Here is a tiny trained network, its code and every weight. The questions are about switching its units off for an input and a target symbol, where a switched-off unit gives its printed mean instead of its output.

import numpy as np


def w(rows, s, z=0):
    codes = np.array(rows[::2]) - 128.0
    scale = np.full(codes.shape[1], s)
    scale[-1] = z or s
    return codes * scale


def norm(h):
    return h / np.sqrt((h * h).mean(-1, keepdims=True) + 1e-5)


def f(y):
    return np.maximum(y, 0)


def softmax(a):
    e = np.exp(a - a.max(-1, keepdims=True))
    return e / e.sum(-1, keepdims=True)


def log_softmax(a):
    a = a - a.max(-1, keepdims=True)
    return a - np.log(np.exp(a).sum(-1, keepdims=True))


def net(x, mask):
    ids = ['αβγεζηθλμξστφψω'.index(c) for c in x.split()]
    T = len(ids)
    res = E[ids] + P[:T]
    r = norm(res)
    for j in range(2):
        rows = slice(4 * j, 4 * j + 4)
        q, k, v = (r @ M[0][rows].T for M in (Q, K, V))
        z = softmax(np.where(np.tri(T) > 0, q @ k.T / 4**0.5, -1e9)) @ v
        o = O[0][rows]
        res = res + np.where(mask[j], z, o[:, -1]) @ o[:, :-1]
    y = f(norm(res) @ A[0][:, :-1].T + A[0][:, -1])
    res = res + np.where(mask[2:14], y, B[0][:, -1]) @ B[0][:, :-1]
    return log_softmax(norm(res)[-1] @ U[:, :-1].T + U[:, -1])


Q, K, V, O, A, B = {}, {}, {}, {}, {}, {}
E = w([
[138,132,139,166,160,111],'α',
[161,87,108,102,164,99],'β',
[144,109,123,134,170,139],'γ',
[147,112,110,123,153,127],'ε',
[174,135,109,164,153,80],'ζ',
[123,125,139,169,160,102],'η',
[148,121,127,146,169,137],'θ',
[173,166,211,75,7,87],'λ',
[121,84,145,120,198,128],'μ',
[173,116,117,169,94,80],'ξ',
[161,103,42,141,123,131],'σ',
[127,92,132,171,112,180],'τ',
[107,165,135,206,88,90],'φ',
[97,88,135,154,111,40],'ψ',
[61,156,91,126,122,143],'ω',
],0.021)
P = w([
[190,138,6,150,174,144],'0',
[150,95,46,200,169,106],'1',
[135,93,80,196,166,116],'2',
[134,91,110,161,176,131],'3',
[135,97,132,148,174,134],'4',
[136,114,155,155,165,120],'5',
[136,107,167,134,157,125],'6',
[132,106,184,127,141,142],'7',
[135,113,187,125,127,129],'8',
[132,122,200,127,125,111],'9',
],0.011)
Q[0] = w([
[102,65,148,113,107,145],'head 0',
[136,65,131,203,202,91],'head 0',
[167,60,175,178,144,163],'head 0',
[99,221,81,4,110,212],'head 0',
[175,176,181,74,119,144],'head 1',
[162,40,153,108,144,90],'head 1',
[80,112,102,133,112,89],'head 1',
[129,179,149,131,139,100],'head 1',
],0.011)
K[0] = w([
[97,204,103,161,73,147],'head 0',
[117,157,202,104,67,151],'head 0',
[135,135,254,75,80,78],'head 0',
[185,86,35,224,191,113],'head 0',
[233,54,72,129,203,59],'head 1',
[156,84,143,139,138,170],'head 1',
[123,119,120,92,35,82],'head 1',
[205,141,83,94,198,170],'head 1',
],0.009)
V[0] = w([
[158,105,148,65,171,123],'head 0',
[168,63,167,128,91,29],'head 0',
[157,132,127,95,113,223],'head 0',
[11,115,133,82,86,100],'head 0',
[137,156,89,130,159,138],'head 1',
[205,60,193,108,88,137],'head 1',
[160,165,143,150,107,96],'head 1',
[117,81,84,103,82,156],'head 1',
],0.012)
O[0] = w([
[73,182,89,109,199,86,80],'head 0',
[165,92,46,174,138,99,254],'head 0',
[147,125,220,103,206,171,21],'head 0',
[69,3,95,122,96,137,39],'head 0',
[83,148,87,39,73,142,169],'head 1',
[170,181,100,168,172,137,111],'head 1',
[168,119,165,143,121,108,116],'head 1',
[152,18,141,156,100,192,116],'head 1',
],0.011,0.0069)
A[0] = w([
[76,117,104,181,117,197,216],'neuron 0',
[203,64,100,158,123,127,129],'neuron 1',
[129,215,185,89,116,131,255],'neuron 2',
[110,196,66,158,141,141,195],'neuron 3',
[143,110,118,185,142,167,157],'neuron 4',
[137,161,107,180,133,196,103],'neuron 5',
[141,229,141,162,13,78,166],'neuron 6',
[159,157,146,208,168,99,118],'neuron 7',
[128,81,123,159,128,80,220],'neuron 8',
[19,148,89,89,61,172,216],'neuron 9',
[154,139,61,211,95,76,116],'neuron 10',
[128,151,166,171,168,147,135],'neuron 11',
],0.011,0.0031)
B[0] = w([
[137,131,132,172,142,4,162],'neuron 0',
[115,136,197,168,130,181,204],'neuron 1',
[89,88,120,164,42,85,174],'neuron 2',
[89,85,147,112,99,128,189],'neuron 3',
[86,154,154,122,162,100,173],'neuron 4',
[172,110,113,50,130,66,159],'neuron 5',
[134,137,121,125,137,194,206],'neuron 6',
[156,95,134,104,174,138,190],'neuron 7',
[105,138,133,178,145,164,191],'neuron 8',
[149,40,194,49,186,145,150],'neuron 9',
[107,125,130,90,161,152,249],'neuron 10',
[215,158,179,69,121,143,154],'neuron 11',
],0.011,0.013)
U = w([
[106,167,134,166,116,85,98],'α',
[150,97,95,115,128,62,3],'β',
[93,147,148,126,134,108,121],'γ',
[122,117,119,108,123,100,213],'ε',
[185,166,52,132,130,81,98],'ζ',
[75,145,83,106,125,156,139],'η',
[116,168,117,106,138,117,124],'θ',
[127,109,143,142,115,106,24],'λ',
[19,158,136,101,168,37,181],'μ',
[179,145,75,151,146,157,102],'ξ',
[148,86,68,72,133,169,177],'σ',
[217,113,227,96,176,136,129],'τ',
[99,118,187,203,94,221,158],'φ',
[66,55,71,221,74,52,130],'ψ',
[75,11,202,84,98,116,114],'ω',
],0.012,0.003)

Each question gives the input, a string of symbols that net reads in full, and the target symbol t.
The units are the heads (4 rows each of Q, K, V and O) and the neurons (one row each of A and B). Each row of codes is followed by its name. A weight is (code - 128) times the scale printed after its matrix; where a second scale follows, it is the last column's (O, A, B and U).
mask holds one flag per unit, heads first, then neurons. A switched-off unit (its flag False) gives its mean, the last column of its rows in O or B, instead of its output. The means were averaged over made-up inputs and are rounded, as every weight is.
A unit's drop is (log p(t) with every unit on - log p(t) with that unit switched off) / (log p(t) with every unit on - log p(t) with every unit switched off).
The circuit of an input: a set's keep is (log p(t) with only the set's units on - log p(t) with every unit switched off) / (log p(t) with every unit on - log p(t) with every unit switched off). Starting from the 12 units with the biggest drops (on a tie, the unit counted first), units are removed one at a time, each time the one whose removal leaves the highest keep (on an exact tie, the one counted first), for as long as the keep stays at least 0.8.
circuit, biggest first: the units of the circuit, biggest drop first
top k neurons: the k neurons with the biggest drops, biggest first
heads that matter: for each layer, one digit per head in row order, 1 if its drop is at least 0.15 and else 0, layers parted by /
input ξ ζ τ τ φ ξ ε, target φ: heads that matter	10
input λ ε ψ, target τ: circuit, biggest first	head 1; head 0
input σ β γ ω ψ, target ω: heads that matter	01
input τ β α, target τ: circuit, biggest first	head 0
input α τ φ η ζ, target φ: heads that matter	10
input ζ ζ γ τ ξ, target τ: heads that matter	10
input β τ ζ, target τ: heads that matter	10
input τ ψ ψ ε, target ψ: heads that matter	10
input σ ζ φ, target φ: heads that matter	00
input ζ τ ζ ζ θ μ ω τ, target ω: heads that matter	10
input ε μ σ ψ ζ τ ξ η τ η, target τ: heads that matter	10
input μ α μ, target μ: heads that matter	11
input λ τ γ α, target τ: heads that matter	00
input τ ζ τ ψ γ τ, target ψ: circuit, biggest first	neuron 0
input γ ε φ, target φ: circuit, biggest first	neuron 6; neuron 10
input μ μ μ τ ε τ τ μ γ ψ, target ψ: heads that matter	10
input θ α η μ η ε, target μ: heads that matter	11
input σ β τ τ τ τ θ ζ ζ ω, target ω: top 2 neurons	neuron 9; neuron 2
input ψ ε τ σ φ ξ η, target φ: circuit, biggest first	head 0; neuron 1; neuron 6
input ξ τ ε ψ ε φ θ ζ ψ α, target ψ: circuit, biggest first	head 0
input τ γ φ α β, target φ: circuit, biggest first	neuron 1; head 0; neuron 5
input α γ ψ φ ε φ β, target φ: heads that matter	10
input τ ω τ ζ ε η ψ τ, target ψ: heads that matter	10
input τ α ψ τ τ ζ φ θ, target φ: circuit, biggest first	head 0; neuron 1
input η γ η, target η: top 2 neurons	neuron 6; neuron 1
input ξ τ ξ ζ, target τ: top 2 neurons	neuron 7; neuron 1
input τ μ ξ η α φ ε θ, target φ: circuit, biggest first	neuron 1
input τ ξ γ τ θ ζ μ, target μ: top 2 neurons	neuron 6; neuron 1
input ε γ β ψ ψ τ σ τ, target τ: top 2 neurons	neuron 5; neuron 2
